Below are the code and all the weights of a small trained network. Each question names an input and a class and asks about switching units off, where a switched-off unit gives its printed mean instead of its output.

import numpy as np


def w(rows, s, z=0):
    codes = np.array(rows[::2]) - 128.0
    scale = np.full(codes.shape[1], s)
    scale[-1] = z or s
    return codes * scale


def norm(h):
    return h / np.sqrt((h * h).mean(-1, keepdims=True) + 1e-5)


def f(y):
    return y / 2 * (1 + np.tanh(0.7978845608 * (y + 0.044715 * y**3)))


def log_softmax(a):
    a = a - a.max(-1, keepdims=True)
    return a - np.log(np.exp(a).sum(-1, keepdims=True))


def net(x, mask):
    res = np.array(x, float).reshape(1, 8) / 4 @ E
    u = 0
    for l in range(4):
        y = f(norm(res) @ A[l][:, :-1].T + A[l][:, -1])
        res = res + np.where(mask[u : u + 9], y, B[l][:, -1]) @ B[l][:, :-1]
        u += 9
    return log_softmax(norm(res)[-1] @ U[:, :-1].T + U[:, -1])


A, B = {}, {}
E = w([
[119,135,104,135,138,123,134],'x0',
[139,137,120,128,135,125,142],'x1',
[138,161,71,40,159,199,91],'x2',
[107,14,160,129,254,200,136],'x3',
[136,133,138,128,125,135,134],'x4',
[119,126,124,131,127,129,124],'x5',
[149,150,181,142,112,173,148],'x6',
[253,93,95,167,125,136,76],'x7',
],0.0082)
A[0] = w([
[138,126,134,176,100,186,107,173],'L0N0',
[153,126,162,160,112,115,139,251],'L0N1',
[55,168,135,99,87,105,148,161],'L0N2',
[117,215,90,69,161,202,59,196],'L0N3',
[63,254,142,27,28,61,184,142],'L0N4',
[161,169,179,104,107,161,168,119],'L0N5',
[119,137,77,164,161,132,212,145],'L0N6',
[144,188,95,165,76,123,94,133],'L0N7',
[88,80,152,70,183,186,105,130],'L0N8',
],0.0084,0.0033)
B[0] = w([
[158,157,54,97,204,1,129,145],'L0N0',
[122,135,113,153,140,56,53,169],'L0N1',
[150,136,182,123,170,57,96,181],'L0N2',
[182,60,185,19,88,204,41,189],'L0N3',
[99,133,98,123,204,108,54,255],'L0N4',
[72,113,115,114,112,105,104,139],'L0N5',
[115,125,114,125,103,51,126,139],'L0N6',
[172,146,113,88,83,172,125,172],'L0N7',
[105,181,96,168,159,125,190,178],'L0N8',
],0.0074,0.0099)
A[1] = w([
[105,107,127,16,179,131,172,157],'L1N0',
[173,86,156,205,204,43,254,85],'L1N1',
[98,85,100,69,145,212,170,126],'L1N2',
[97,94,103,95,119,16,131,2],'L1N3',
[153,214,109,150,114,78,221,177],'L1N4',
[81,171,21,33,230,180,166,25],'L1N5',
[208,80,97,74,194,171,178,113],'L1N6',
[144,105,59,216,160,173,119,162],'L1N7',
[179,165,137,118,32,127,119,119],'L1N8',
],0.0072,0.0018)
B[1] = w([
[100,203,116,133,114,255,144,206],'L1N0',
[103,51,104,64,149,130,150,255],'L1N1',
[149,169,160,219,126,158,138,186],'L1N2',
[126,147,134,152,124,164,120,183],'L1N3',
[117,119,161,127,108,58,124,138],'L1N4',
[126,160,108,165,129,163,134,235],'L1N5',
[108,191,165,138,157,96,117,202],'L1N6',
[215,120,178,113,136,134,91,175],'L1N7',
[98,67,51,69,99,133,126,164],'L1N8',
],0.0096,0.0045)
A[2] = w([
[157,139,84,124,42,27,81,96],'L2N0',
[197,63,126,184,176,211,100,142],'L2N1',
[6,89,172,165,98,197,255,121],'L2N2',
[234,61,84,105,84,103,95,173],'L2N3',
[246,113,106,144,90,95,81,100],'L2N4',
[108,45,79,144,217,143,151,74],'L2N5',
[157,152,90,173,106,104,98,105],'L2N6',
[36,142,192,58,216,245,103,255],'L2N7',
[137,80,154,195,182,121,193,97],'L2N8',
],0.0078,0.0028)
B[2] = w([
[134,106,126,244,97,150,131,196],'L2N0',
[198,151,183,134,160,51,122,177],'L2N1',
[3,165,83,86,52,149,190,166],'L2N2',
[128,111,137,155,108,200,200,195],'L2N3',
[76,126,152,67,85,199,195,178],'L2N4',
[146,79,244,49,127,103,179,165],'L2N5',
[136,80,200,126,88,51,94,144],'L2N6',
[150,141,67,137,85,79,150,255],'L2N7',
[81,72,147,32,115,175,151,158],'L2N8',
],0.0077,0.0092)
A[3] = w([
[161,121,100,175,38,147,139,5],'L3N0',
[167,197,141,114,180,160,89,102],'L3N1',
[48,140,161,200,157,89,106,43],'L3N2',
[136,39,122,121,112,139,142,114],'L3N3',
[152,108,144,166,216,102,118,225],'L3N4',
[147,176,166,99,149,121,89,131],'L3N5',
[94,137,133,39,170,98,106,94],'L3N6',
[95,129,147,249,79,105,128,163],'L3N7',
[153,148,30,135,79,126,105,179],'L3N8',
],0.012,0.0027)
B[3] = w([
[112,108,114,155,66,149,148,197],'L3N0',
[78,150,123,230,130,48,126,224],'L3N1',
[227,196,183,141,203,106,151,197],'L3N2',
[112,190,110,105,168,136,119,207],'L3N3',
[218,144,173,175,161,126,96,202],'L3N4',
[114,64,70,169,141,45,80,187],'L3N5',
[94,83,118,107,63,115,101,203],'L3N6',
[142,107,58,254,152,128,146,229],'L3N7',
[128,90,195,62,144,152,154,254],'L3N8',
],0.0092,0.0061)
U = w([
[205,193,145,215,199,28,74,255],'0',
[51,161,65,50,86,65,4,90],'1',
[155,60,75,237,20,140,176,114],'2',
[200,106,121,30,12,231,103,74],'3',
[11,103,150,25,104,77,217,186],'4',
[80,251,78,161,162,230,177,71],'5',
[223,38,229,79,193,119,183,25],'6',
],0.014,0.0023)

Each question gives the input, the list of numbers given to net, and the class t.
The units are the neurons (one row each of A and B). Each row of codes is followed by its name. A weight is (code - 128) times the scale printed after its matrix; where a second scale follows, it is the last column's (A, B and U).
mask holds one flag per neuron, layer by layer. A switched-off neuron (its flag False) gives its mean, the last column of its row in B, instead of its output. The means were averaged over made-up inputs and are rounded, as every weight is.
A unit's drop is (log p(t) with every unit on - log p(t) with that unit switched off) / (log p(t) with every unit on - log p(t) with every unit switched off).
The circuit of an input: a set's keep is (log p(t) with only the set's units on - log p(t) with every unit switched off) / (log p(t) with every unit on - log p(t) with every unit switched off). Starting from the 12 units with the biggest drops (on a tie, the unit counted first), units are removed one at a time, each time the one whose removal leaves the highest keep (on an exact tie, the one counted first), for as long as the keep stays at least 0.8.
units of the circuit, in order: the units of the circuit, biggest drop first
most important unit: the unit with the biggest drop
top k neurons: the k neurons with the biggest drops, biggest first
k most important neurons of layer l: the k neurons of layer l with the biggest drops, biggest first
drop when u is switched off: that unit's drop, to one decimal
input [-4,5,7,7,1,0,0,0], class 5: 2 most important neurons of layer 1	L1N0; L1N5
input [8,6,-1,-4,-5,2,4,3], class 2: top 2 neurons	L2N0; L0N3
input [4,8,1,2,-4,6,-3,-7], class 5: units of the circuit, in order	L1N0
input [-2,-1,7,1,0,6,-6,-3], class 5: top 3 neurons	L1N0; L0N8; L1N2
input [-5,5,2,7,-8,-7,6,7], class 0: units of the circuit, in order	L1N6; L3N1
input [-3,-5,6,1,8,1,0,1], class 0: top 4 neurons	L3N1; L1N2; L1N6; L0N8
input [0,-7,0,-2,0,-5,5,3], class 2: top 3 neurons	L2N0; L0N3; L0N0
input [4,1,0,-5,5,2,-4,5], class 2: 2 most important neurons of layer 2	L2N0; L2N3
input [-6,4,2,-6,-8,-1,4,1], class 3: top 2 neurons	L0N7; L1N6
input [6,-4,0,-7,7,2,-8,1], class 2: top 2 neurons	L2N0; L3N7
input [-5,-8,7,2,-5,-7,2,-8], class 5: top 2 neurons	L0N8; L1N0
input [5,6,-1,7,4,-5,4,0], class 4: top 3 neurons	L0N4; L1N1; L2N2
input [0,-4,5,4,4,-3,7,-1], class 5: 2 most important neurons of layer 0	L0N8; L0N4
input [3,1,2,8,1,3,-1,-5], class 5: 3 most important neurons of layer 1	L1N0; L1N2; L1N5
input [2,8,8,-2,8,5,6,-5], class 1: most important unit	L0N3
input [-3,6,-5,8,-2,1,1,0], class 4: 2 most important neurons of layer 2	L2N2; L2N8
input [-2,-4,1,6,-4,4,-1,-7], class 5: top 3 neurons	L1N0; L1N2; L1N5
input [8,-1,-3,-5,-7,8,-1,1], class 2: 2 most important neurons of layer 0	L0N7; L0N8
input [-3,-1,0,-7,-2,-7,-8,-7], class 0: top 2 neurons	L0N2; L3N2
input [0,2,-3,2,-6,3,6,7], class 6: most important unit	L0N4
input [-5,-2,-8,2,-2,-4,1,7], class 6: drop when L1N1 is switched off	0.2
input [5,-5,-7,4,-3,1,-7,6], class 6: drop when L3N5 is switched off	0.0
input [6,2,-1,-4,3,-1,-2,-6], class 0: drop when L3N2 is switched off	0.1
input [1,0,-2,-6,-8,0,-1,6], class 2: drop when L2N0 is switched off	0.5
input [8,6,0,-2,8,0,-6,6], class 2: 2 most important neurons of layer 0	L0N3; L0N4
